Each row has a name. Each piece below is followed by the name of the row it came from, unless a question asks for something else. Each question is about the rows just above it.

[-31  -8  -4   4   9 -19  10   9  -1   4  -6  -7  -3  12 -31  26 -23  19
   5   8   1 -21  -8   2  -8  -2 -14 -37   2   6  15   5   7   4  16  -6
  -2  22  10  -2  -7  11  14   2  -3  25  20   0   5  27 -16 -17   0  43
  11  16  -2 -32  -9] : q_71
[-33 -17  -1   6   7 -18   9  11   0   1  -5 -10  -6  11 -29  23 -22  19
   1  10   3 -18  -7   2  -9   2 -11 -38  -1   9   9   5   8   7  15 -11
 -10  24   6  -9  -7  13  14  -1  -1  22  14   0   0  28 -14 -15   1  44
  15   7   2 -31 -21] : q_626
[-72 -60  22  40 -15 -33  14  35  19  -9   6 -30 -41  20 -31  26 -12  41
  -9  27  21 -30  -8   8 -22  67  11 -83 -13  44 -28  10  35  47  26 -52
 -31  65  -4 -25  -4  75  44  -8   4  13  13   5 -10  45   0 -14  14 112
  69  -7  45 -57 -73] : q_647
[ 13  14  -1  -1  23  14   0   0  28 -14   6 -26 -38  14 -24  23 -11  27
  -8  27  12 -26  -6   5 -19  38   4 -72 -11  26 -26   7  22  28  24 -49
 -28  62  -5 -21  -3  46  28  11   2  12  12   2  -8  33  -3 -11  10  73
  42  -5  26 -53 -64] : q_768
[-37 -24  -1   8   3 -20   8  14   3  -2  -3 -13 -11  11 -25  21 -18  20
  -1  12   3 -17  -7   3 -10   6  -8 -43  -4  10   4   5  10   8  15 -14
 -13  27   1 -11  -4  16  16  -2  -2  19  12   0  -2  28 -11 -13   2  47
  17   3   3 -32 -30] : q_323
[-30 -11  -3   5   9 -19   9  10  -1   3  -5  -8  -5  11 -31  25 -22  18
   3   8   2 -19  -7   3  -8  -1 -12 -36   0   6  13   4   9   6  15  -7
  -7  22   8  -5  -7  13  15   1  -2  25  16   1   2  27 -15 -16   0  43
  13  13   0 -31 -14] : q_712
[-53 -44   6  15 -10 -25   9  28  13  -6   4 -21 -30  12 -23  20 -12  23
  -6  20   7 -21  -6   4 -16  22  -1 -62  -8  17 -20   5  16  18  20 -39
 -23  50  -1 -18  -4  30  22  -4   0  12  12   1  -7  28  -5 -11   4  57
  29  -2  15 -43 -53] : q_249
asked: [-30 -11  -3   5   9 -19   9  10  -1   3  -5  -8  -5  11 -31  25 -22  18
   3   8   2 -19  -7   3  -8  -1 -12 -36   0   6  13   4   9   6  15  -7
  -7  22   8  -5  -7  13  15   1  -2  25  16   1   2  27 -15 -16   0  43
  13  13   0 -31 -14] | q_712
Which row holds [ 13  14  -1  -1  22  14   0   0  28 -14]? | q_626

